Below is a small trained network, with its code and all its weights. Each question gives an input and a class and asks what happens when units are switched off, that is, made to give their printed mean instead of their output.

import numpy as np


def w(rows, s, z=0):
    codes = np.array(rows[::2]) - 128.0
    scale = np.full(codes.shape[1], s)
    scale[-1] = z or s
    return codes * scale


def norm(h):
    return h / np.sqrt((h * h).mean(-1, keepdims=True) + 1e-5)


def f(y):
    return np.maximum(y, 0)


def log_softmax(a):
    a = a - a.max(-1, keepdims=True)
    return a - np.log(np.exp(a).sum(-1, keepdims=True))


def net(x, mask):
    res = np.array(x, float).reshape(1, 6) / 4 @ E
    u = 0
    for l in range(2):
        y = f(norm(res) @ A[l][:, :-1].T + A[l][:, -1])
        res = res + np.where(mask[u : u + 9], y, B[l][:, -1]) @ B[l][:, :-1]
        u += 9
    return log_softmax(norm(res)[-1] @ U[:, :-1].T + U[:, -1])


A, B = {}, {}
E = w([
[86,176,143,150,137,168,106,74,210,186,109,119],'x0',
[81,145,126,168,69,85,111,177,135,88,127,89],'x1',
[36,187,170,94,253,170,112,210,92,120,119,127],'x2',
[102,167,118,68,132,106,118,121,119,161,149,200],'x3',
[123,147,167,199,179,68,162,91,96,88,118,124],'x4',
[191,127,68,74,106,103,191,142,190,114,111,125],'x5',
],0.014)
A[0] = w([
[69,203,150,79,210,102,154,116,116,148,131,238,131],'L0N0',
[138,107,132,53,104,170,129,91,169,213,133,184,50],'L0N1',
[72,150,84,32,36,151,110,210,163,146,156,154,77],'L0N2',
[115,151,138,90,162,116,125,122,51,149,145,245,72],'L0N3',
[222,35,64,22,132,170,98,179,78,131,153,156,12],'L0N4',
[220,95,74,110,80,31,189,148,94,76,153,172,43],'L0N5',
[56,159,154,36,220,140,127,154,65,137,119,255,3],'L0N6',
[186,167,114,92,166,106,191,100,175,132,60,107,102],'L0N7',
[144,150,79,40,204,151,171,185,177,111,84,166,201],'L0N8',
],0.0095,0.0046)
B[0] = w([
[103,153,150,164,134,191,182,107,24,63,131,30,246],'L0N0',
[175,190,180,85,177,114,66,106,106,163,109,182,211],'L0N1',
[70,215,148,96,156,109,5,133,149,199,203,133,214],'L0N2',
[135,119,202,124,25,132,155,153,92,150,120,53,202],'L0N3',
[107,105,240,173,152,170,144,167,16,106,178,21,233],'L0N4',
[176,52,128,91,24,97,181,85,203,78,66,162,254],'L0N5',
[138,110,87,177,114,137,142,166,11,151,179,22,253],'L0N6',
[159,85,141,109,161,129,193,170,208,113,140,196,192],'L0N7',
[95,227,85,122,254,169,37,102,135,198,123,118,237],'L0N8',
],0.0087,0.0085)
A[1] = w([
[87,109,130,255,76,97,78,77,119,135,135,130,84],'L1N0',
[92,115,138,94,170,125,98,219,108,80,95,115,176],'L1N1',
[116,157,122,84,129,103,174,113,79,113,110,112,3],'L1N2',
[178,116,133,111,141,97,213,138,112,117,136,78,104],'L1N3',
[155,98,133,127,171,138,84,43,157,203,117,246,95],'L1N4',
[79,116,72,29,80,135,87,188,150,124,155,114,101],'L1N5',
[179,150,176,143,189,206,177,107,193,126,89,106,35],'L1N6',
[51,185,117,134,178,108,150,63,88,128,126,172,18],'L1N7',
[19,172,171,243,156,73,154,132,182,59,77,104,232],'L1N8',
],0.0097,0.0038)
B[1] = w([
[92,148,174,51,163,109,63,153,120,224,204,125,208],'L1N0',
[113,189,197,95,132,167,140,89,170,213,186,116,230],'L1N1',
[91,152,151,48,71,157,117,168,160,98,145,165,151],'L1N2',
[98,70,201,60,82,125,125,175,157,124,143,159,211],'L1N3',
[167,191,115,26,84,94,115,103,140,163,160,156,210],'L1N4',
[134,181,157,80,150,78,94,96,153,200,185,147,181],'L1N5',
[219,111,128,123,80,130,174,104,163,50,105,143,192],'L1N6',
[120,104,184,146,108,174,155,81,98,105,91,76,171],'L1N7',
[104,137,120,197,156,233,194,223,2,89,141,60,254],'L1N8',
],0.0091,0.0073)
U = w([
[155,7,147,145,62,127,202,124,110,34,120,124,137],'0',
[54,173,156,152,184,165,102,139,34,147,164,70,167],'1',
[140,166,131,69,98,96,80,80,219,173,154,189,128],'2',
[95,163,53,171,207,159,145,122,160,89,46,141,1],'3',
],0.014,0.0066)

Each question gives the input, the list of numbers given to net, and the class t.
The units are the neurons (one row each of A and B). Each row of codes is followed by its name. A weight is (code - 128) times the scale printed after its matrix; where a second scale follows, it is the last column's (A, B and U).
mask holds one flag per neuron, layer by layer. A switched-off neuron (its flag False) gives its mean, the last column of its row in B, instead of its output. The means were averaged over made-up inputs and are rounded, as every weight is.
A unit's drop is (log p(t) with every unit on - log p(t) with that unit switched off) / (log p(t) with every unit on - log p(t) with every unit switched off).
unit that matters most: the unit with the biggest drop
top k neurons: the k neurons with the biggest drops, biggest first
k most important neurons of layer l: the k neurons of layer l with the biggest drops, biggest first
drop when u is switched off: that unit's drop, to one decimal
input [-5,8,2,7,-5,6], class 2: unit that matters most	L0N5
input [4,-3,3,-8,-7,-6], class 2: top 2 neurons	L0N0; L0N4
input [2,-2,-4,-4,-6,-2], class 2: 2 most important neurons of layer 0	L0N6; L0N0
input [4,-7,6,-7,4,3], class 3: top 3 neurons	L1N6; L0N4; L0N7
input [7,-2,-2,-8,7,0], class 0: 3 most important neurons of layer 0	L0N2; L0N8; L0N7
input [1,-7,-3,-6,3,-3], class 0: top 3 neurons	L0N2; L1N6; L0N8
input [-6,-3,-4,2,-3,-8], class 0: top 2 neurons	L0N8; L0N2
input [-4,8,-3,-1,-6,4], class 2: top 2 neurons	L0N2; L1N5
input [-6,6,-1,8,3,7], class 2: 2 most important neurons of layer 0	L0N2; L0N8
input [-5,3,2,-8,-2,0], class 0: 2 most important neurons of layer 0	L0N8; L0N2
input [2,-1,-8,-1,5,-3], class 2: 2 most important neurons of layer 0	L0N0; L0N4
input [-7,-1,-3,-1,-3,-6], class 0: drop when L0N5 is switched off	0.1
input [6,0,4,-6,6,6], class 3: drop when L1N6 is switched off	0.2
input [-2,6,-1,1,4,2], class 0: top neuron	L0N5
